Below are the code and all the weights of a small trained network. Each question names an input and a class and asks about switching units off, where a switched-off unit gives its printed mean instead of its output.

import numpy as np


def w(rows, s, z=0):
    codes = np.array(rows[::2]) - 128.0
    scale = np.full(codes.shape[1], s)
    scale[-1] = z or s
    return codes * scale


def norm(h):
    return h / np.sqrt((h * h).mean(-1, keepdims=True) + 1e-5)


def f(y):
    return np.maximum(y, 0)


def log_softmax(a):
    a = a - a.max(-1, keepdims=True)
    return a - np.log(np.exp(a).sum(-1, keepdims=True))


def net(x, mask):
    res = np.array(x, float).reshape(1, 8) / 4 @ E
    u = 0
    for l in range(2):
        y = f(norm(res) @ A[l][:, :-1].T + A[l][:, -1])
        res = res + np.where(mask[u : u + 10], y, B[l][:, -1]) @ B[l][:, :-1]
        u += 10
    return log_softmax(norm(res)[-1] @ U[:, :-1].T + U[:, -1])


A, B = {}, {}
E = w([
[118,122,128,129,129,136,123,147],'x0',
[129,130,127,120,141,141,129,118],'x1',
[143,123,165,74,203,75,177,178],'x2',
[117,113,111,138,132,128,137,133],'x3',
[130,99,111,126,121,137,138,146],'x4',
[163,102,97,115,123,118,160,78],'x5',
[224,170,66,220,150,135,103,155],'x6',
[144,204,49,2,121,94,135,174],'x7',
],0.0073)
A[0] = w([
[112,116,169,132,128,199,171,156,64],'0.n1',
[131,72,134,45,65,118,74,145,150],'0.n2',
[152,151,112,84,143,108,166,180,105],'0.n3',
[93,98,202,167,128,114,178,111,61],'0.n4',
[213,73,179,253,111,175,180,211,90],'0.n5',
[128,126,41,144,144,167,79,77,133],'0.n6',
[203,123,109,154,210,109,127,176,17],'0.n7',
[202,113,180,179,188,113,215,176,2],'0.n8',
[102,76,221,100,118,128,161,93,83],'0.n9',
[178,121,137,180,148,147,76,132,195],'0.n10',
],0.0074,0.0021)
B[0] = w([
[232,125,75,88,114,160,141,102,155],'0.n1',
[88,144,126,84,154,140,133,50,189],'0.n2',
[197,164,108,167,172,86,79,160,211],'0.n3',
[173,110,126,123,119,178,196,198,199],'0.n4',
[124,132,152,101,148,72,111,26,253],'0.n5',
[94,180,64,116,182,115,78,113,197],'0.n6',
[156,154,215,56,55,192,166,140,213],'0.n7',
[52,154,230,116,91,183,254,78,206],'0.n8',
[160,30,82,228,133,81,80,190,214],'0.n9',
[98,94,182,177,159,75,47,16,214],'0.n10',
],0.0075,0.0057)
A[1] = w([
[153,203,234,134,112,195,139,166,114],'1.n1',
[44,7,155,152,116,171,155,107,108],'1.n2',
[142,59,171,195,113,124,157,164,177],'1.n3',
[169,165,173,103,165,2,127,230,195],'1.n4',
[173,176,58,174,114,126,74,54,254],'1.n5',
[88,70,228,130,103,147,165,75,125],'1.n6',
[210,86,156,139,108,145,131,127,160],'1.n7',
[7,203,46,32,132,53,134,113,170],'1.n8',
[94,225,59,127,101,181,140,132,159],'1.n9',
[160,112,200,100,235,85,165,131,173],'1.n10',
],0.0069,0.0028)
B[1] = w([
[145,154,121,109,63,165,167,117,185],'1.n1',
[146,185,102,100,154,163,107,163,223],'1.n2',
[189,254,94,63,69,120,132,142,205],'1.n3',
[143,67,73,200,170,130,128,158,233],'1.n4',
[147,92,115,114,122,160,67,215,255],'1.n5',
[125,141,70,111,84,185,107,152,238],'1.n6',
[119,119,73,132,57,126,103,205,182],'1.n7',
[59,133,179,146,119,158,173,40,243],'1.n8',
[88,134,171,118,33,140,154,172,186],'1.n9',
[112,103,165,118,169,53,227,161,237],'1.n10',
],0.0083,0.0065)
U = w([
[132,128,17,139,42,203,26,176,148],'0',
[44,156,180,95,35,176,213,16,254],'1',
[248,110,101,127,108,104,232,243,103],'2',
[20,65,113,111,254,13,235,89,7],'3',
[157,50,120,242,162,76,12,23,59],'4',
],0.009,0.0029)

Each question gives the input, the list of numbers given to net, and the class t.
The units are the neurons (one row each of A and B). Each row of codes is followed by its name. A weight is (code - 128) times the scale printed after its matrix; where a second scale follows, it is the last column's (A, B and U).
mask holds one flag per neuron, layer by layer. A switched-off neuron (its flag False) gives its mean, the last column of its row in B, instead of its output. The means were averaged over made-up inputs and are rounded, as every weight is.
A unit's drop is (log p(t) with every unit on - log p(t) with that unit switched off) / (log p(t) with every unit on - log p(t) with every unit switched off).
The circuit of an input: a set's keep is (log p(t) with only the set's units on - log p(t) with every unit switched off) / (log p(t) with every unit on - log p(t) with every unit switched off). Starting from the 12 units with the biggest drops (on a tie, the unit counted first), units are removed one at a time, each time the one whose removal leaves the highest keep (on an exact tie, the one counted first), for as long as the keep stays at least 0.8.
units of the circuit, in order: the units of the circuit, biggest drop first
most important unit: the unit with the biggest drop
k most important neurons: the k neurons with the biggest drops, biggest first
k most important neurons of layer l: the k neurons of layer l with the biggest drops, biggest first
drop when u is switched off: that unit's drop, to one decimal
input [-5,-6,0,4,6,0,-3,-8], class 0: units of the circuit, in order -> [1.n6 1.n2]
input [-1,-6,-1,-7,8,-2,7,-5], class 4: units of the circuit, in order -> [0.n5]
input [8,3,2,-3,-4,0,-4,5], class 3: 4 most important neurons -> [0.n3 1.n4 0.n8 0.n7]
input [1,1,-2,-1,5,-3,8,-4], class 4: 2 most important neurons of layer 0 -> [0.n5 0.n10]
input [7,-1,8,-1,1,5,-2,-8], class 2: units of the circuit, in order -> [0.n9 1.n3]
input [1,1,3,-2,-2,5,-3,6], class 3: 3 most important neurons of layer 0 -> [0.n3 0.n8 0.n7]
input [6,3,-4,6,-3,1,0,2], class 1: 3 most important neurons -> [1.n8 0.n9 0.n3]
input [8,6,2,-1,3,3,-3,8], class 3: 3 most important neurons of layer 0 -> [0.n3 0.n8 0.n7]
input [7,-1,-8,8,4,-3,2,-1], class 4: 2 most important neurons of layer 0 -> [0.n10 0.n5]
input [2,7,8,8,4,-6,2,0], class 1: 3 most important neurons -> [0.n8 0.n7 0.n9]
input [1,-4,7,2,5,-8,5,-8], class 1: 2 most important neurons of layer 0 -> [0.n8 0.n5]
input [-6,1,-3,0,-6,-8,0,7], class 1: 2 most important neurons -> [1.n8 0.n9]
input [-7,7,5,4,-3,6,-1,-2], class 2: 2 most important neurons -> [0.n9 1.n8]
input [7,-5,-4,3,-4,-1,0,7], class 1: units of the circuit, in order -> [1.n8]
input [-5,-4,-3,-3,7,1,-1,-7], class 0: 2 most important neurons -> [0.n4 1.n3]
input [-4,6,0,-1,-7,1,-6,-1], class 0: 2 most important neurons of layer 0 -> [0.n9 0.n3]
input [-7,-2,4,0,-5,6,-1,-8], class 2: 2 most important neurons of layer 0 -> [0.n9 0.n4]
input [2,1,6,-5,0,-5,0,7], class 3: 3 most important neurons of layer 1 -> [1.n8 1.n5 1.n3]
input [-6,-5,4,0,-8,6,-4,1], class 3: 2 most important neurons of layer 0 -> [0.n7 0.n2]
input [-2,-6,4,-8,-8,-1,4,-6], class 1: drop when 0.n8 is switched off -> 0.2
input [7,-5,6,-1,5,5,4,-5], class 1: drop when 0.n8 is switched off -> 0.1
input [-4,6,-3,-3,-1,3,4,-1], class 4: most important unit -> 0.n10
input [-5,-7,-1,-6,-8,2,-4,0], class 0: drop when 0.n9 is switched off -> 0.9
input [4,1,-4,-8,-5,-4,6,-3], class 4: 2 most important neurons of layer 0 -> [0.n10 0.n5]
